Below are the code and all the weights of a small trained network. Each question names an input and a target symbol and asks about switching units off, where a switched-off unit gives its printed mean instead of its output.

import numpy as np


def w(rows, s, z=0):
    codes = np.array(rows[::2]) - 128.0
    scale = np.full(codes.shape[1], s)
    scale[-1] = z or s
    return codes * scale


def f(y):
    return np.maximum(y, 0)


def softmax(a):
    e = np.exp(a - a.max(-1, keepdims=True))
    return e / e.sum(-1, keepdims=True)


def log_softmax(a):
    a = a - a.max(-1, keepdims=True)
    return a - np.log(np.exp(a).sum(-1, keepdims=True))


def net(x, mask):
    ids = ['ΓΛβζξφψ'.index(c) for c in x.split()]
    T = len(ids)
    res = E[ids] + P[:T]
    u = 0
    for l in range(2):
        q, k, v = (res @ M[l].T for M in (Q, K, V))
        z = softmax(np.where(np.tri(T) > 0, q @ k.T / 2**0.5, -1e9)) @ v
        res = res + np.where(mask[u], z, O[l][:, -1]) @ O[l][:, :-1]
        u += 1
        y = f(res @ A[l][:, :-1].T + A[l][:, -1])
        res = res + np.where(mask[u : u + 12], y, B[l][:, -1]) @ B[l][:, :-1]
        u += 12
    return log_softmax(res[-1] @ U[:, :-1].T + U[:, -1])


Q, K, V, O, A, B = {}, {}, {}, {}, {}, {}
E = w([
[139,139,130,168,190],'Γ',
[183,77,111,116,8],'Λ',
[92,98,166,195,214],'β',
[32,115,119,60,232],'ζ',
[86,111,134,140,136],'ξ',
[57,107,138,147,131],'φ',
[157,49,157,61,127],'ψ',
],0.012)
P = w([
[87,104,35,139,115],'0',
[79,93,254,147,143],'1',
[95,109,41,150,128],'2',
[116,151,217,127,127],'3',
[103,99,45,140,132],'4',
[137,175,196,112,124],'5',
[112,98,50,145,153],'6',
[153,196,181,100,131],'7',
[115,85,58,150,152],'8',
[162,214,170,95,137],'9',
[136,76,59,123,147],'10',
[168,224,163,83,140],'11',
[139,68,71,146,158],'12',
],0.0099)
Q[0] = w([
[50,16,56,218,214],'L0H0',
[152,254,52,122,209],'L0H0',
],0.0068)
K[0] = w([
[99,186,106,113,178],'L0H0',
[158,251,177,93,140],'L0H0',
],0.012)
V[0] = w([
[203,126,125,232,1],'L0H0',
[106,196,131,244,141],'L0H0',
],0.0064)
O[0] = w([
[139,160,110,211,143,2],'L0H0',
[1,190,113,181,132,95],'L0H0',
],0.0094,0.0072)
A[0] = w([
[63,149,52,209,147,64],'L0N0',
[128,104,216,98,153,128],'L0N1',
[103,151,73,81,85,187],'L0N2',
[112,143,232,27,129,154],'L0N3',
[151,166,158,138,210,92],'L0N4',
[186,139,49,249,86,131],'L0N5',
[138,145,142,156,215,192],'L0N6',
[1,162,68,93,205,253],'L0N7',
[169,94,24,180,157,159],'L0N8',
[163,79,245,184,100,167],'L0N9',
[43,180,116,215,149,182],'L0N10',
[121,134,194,85,67,218],'L0N11',
],0.0081,0.0041)
B[0] = w([
[237,124,211,203,168,133],'L0N0',
[102,167,110,130,86,188],'L0N1',
[178,81,43,157,79,172],'L0N2',
[155,182,118,179,72,238],'L0N3',
[126,122,97,141,109,140],'L0N4',
[214,196,156,2,232,148],'L0N5',
[97,165,81,88,66,155],'L0N6',
[191,88,251,77,84,253],'L0N7',
[136,111,33,104,115,149],'L0N8',
[63,189,91,118,164,158],'L0N9',
[176,139,152,151,201,139],'L0N10',
[157,196,113,162,198,188],'L0N11',
],0.0075,0.011)
Q[1] = w([
[253,43,131,45,101],'L1H0',
[67,162,136,103,96],'L1H0',
],0.0059)
K[1] = w([
[205,40,234,1,58],'L1H0',
[130,92,110,173,104],'L1H0',
],0.006)
V[1] = w([
[126,29,46,221,169],'L1H0',
[254,109,55,218,215],'L1H0',
],0.0057)
O[1] = w([
[140,100,254,153,54,1],'L1H0',
[102,141,153,84,53,25],'L1H0',
],0.008,0.0095)
A[1] = w([
[126,160,101,156,65,190],'L1N0',
[123,65,139,143,5,59],'L1N1',
[134,142,116,98,160,1],'L1N2',
[82,133,199,120,80,89],'L1N3',
[122,83,188,190,78,117],'L1N4',
[158,105,146,97,113,149],'L1N5',
[117,110,123,155,130,58],'L1N6',
[135,186,173,92,143,116],'L1N7',
[136,144,81,130,140,132],'L1N8',
[106,97,110,112,152,191],'L1N9',
[144,118,101,133,75,100],'L1N10',
[129,144,90,115,127,73],'L1N11',
],0.014,0.0038)
B[1] = w([
[54,190,166,93,203,153],'L1N0',
[147,182,89,240,2,141],'L1N1',
[125,100,155,145,60,216],'L1N2',
[5,158,109,108,149,142],'L1N3',
[145,51,194,115,122,138],'L1N4',
[28,164,99,144,121,217],'L1N5',
[118,142,119,129,120,128],'L1N6',
[203,121,113,165,115,232],'L1N7',
[65,110,191,133,115,254],'L1N8',
[150,76,105,144,104,221],'L1N9',
[92,150,159,113,201,150],'L1N10',
[99,128,205,118,124,208],'L1N11',
],0.0086,0.0073)
U = w([
[15,204,116,119,175,190],'Γ',
[122,111,190,112,153,3],'Λ',
[131,151,44,144,92,23],'β',
[129,126,130,131,107,34],'ζ',
[110,72,69,90,163,214],'ξ',
[125,118,153,133,103,46],'φ',
[254,172,111,120,143,194],'ψ',
],0.0089,0.004)

Each question gives the input, a string of symbols that net reads in full, and the target symbol t.
The units are the heads (2 rows each of Q, K, V and O) and the neurons (one row each of A and B). Each row of codes is followed by its name. A weight is (code - 128) times the scale printed after its matrix; where a second scale follows, it is the last column's (O, A, B and U).
mask holds one flag per unit, layer by layer, with each layer's heads first. A switched-off unit (its flag False) gives its mean, the last column of its rows in O or B, instead of its output. The means were averaged over made-up inputs and are rounded, as every weight is.
A unit's drop is (log p(t) with every unit on - log p(t) with that unit switched off) / (log p(t) with every unit on - log p(t) with every unit switched off).
The circuit of an input: a set's keep is (log p(t) with only the set's units on - log p(t) with every unit switched off) / (log p(t) with every unit on - log p(t) with every unit switched off). Starting from the 12 units with the biggest drops (on a tie, the unit counted first), units are removed one at a time, each time the one whose removal leaves the highest keep (on an exact tie, the one counted first), for as long as the keep stays at least 0.8.
circuit, biggest first: the units of the circuit, biggest drop first
most important unit: the unit with the biggest drop
top k neurons: the k neurons with the biggest drops, biggest first
k most important neurons of layer l: the k neurons of layer l with the biggest drops, biggest first
drop of u: that unit's drop, to one decimal
input φ Γ ζ φ, target ψ: 2 most important neurons of layer 0 => (L0N11; L0N7)
input ψ ζ Λ β, target Γ: circuit, biggest first => (L0N7; L0N9)
input Λ ψ β, target Λ: most important unit => L1H0
input Λ ζ Λ Λ Λ Γ, target Γ: circuit, biggest first => (L0N7; L1N0; L0H0)
input ζ Λ ξ ψ, target Γ: circuit, biggest first => (L0N7; L0N9)
input ζ ψ Λ ζ ξ ζ Γ ζ ζ ζ, target ψ: circuit, biggest first => (L1N7; L0N7)
input Λ ζ ζ φ ζ Γ, target Γ: top 4 neurons => (L0N7; L0N5; L0N6; L1N0)
input φ φ φ φ, target ψ: circuit, biggest first => (L0N11; L1N5; L1N8)
input Λ ψ Λ ζ ζ β, target Γ: 2 most important neurons of layer 1 => (L1N0; L1N9)
input φ ζ ζ Λ ζ Λ ζ ξ, target Γ: circuit, biggest first => (L0N7; L1N0; L0H0)
input Λ Λ φ ζ Λ ζ Λ Λ ζ ζ β ψ, target Γ: 3 most important neurons of layer 0 => (L0N7; L0N5; L0N9)
input φ Λ Γ, target ψ: top 2 neurons => (L0N0; L0N5)
input ψ Λ ζ ζ Λ, target ξ: 4 most important neurons of layer 0 => (L0N7; L0N3; L0N8; L0N1)
input β Λ Γ Λ ξ Γ φ, target φ: 2 most important neurons of layer 0 => (L0N7; L0N0)
input ζ ζ ζ Λ, target Γ: top 2 neurons => (L0N7; L0N9)
input ζ ψ ζ β φ ψ φ Γ ζ ζ ζ Γ Γ, target ξ: most important unit => L0N3
input φ φ ψ Γ ψ, target β: top 4 neurons => (L1N1; L0N9; L0N5; L0N10)
input ξ Λ φ Λ ψ ξ β, target Λ: top 4 neurons => (L0N7; L0N0; L1N4; L0N11)
input ζ β Λ Λ β β Γ ψ Λ, target ξ: 2 most important neurons of layer 0 => (L0N7; L0N3)
input Λ ζ ζ ζ, target ψ: top 2 neurons => (L1N7; L0N3)
input β β ζ Λ, target Γ: top 2 neurons => (L0N7; L1N0)
input ζ ζ Γ β ψ ζ Γ, target ξ: drop of L0N3 => 0.2
input ψ Λ φ, target φ: drop of L1H0 => 1.2
input Λ ψ ψ, target β: drop of L1H0 => 1.3
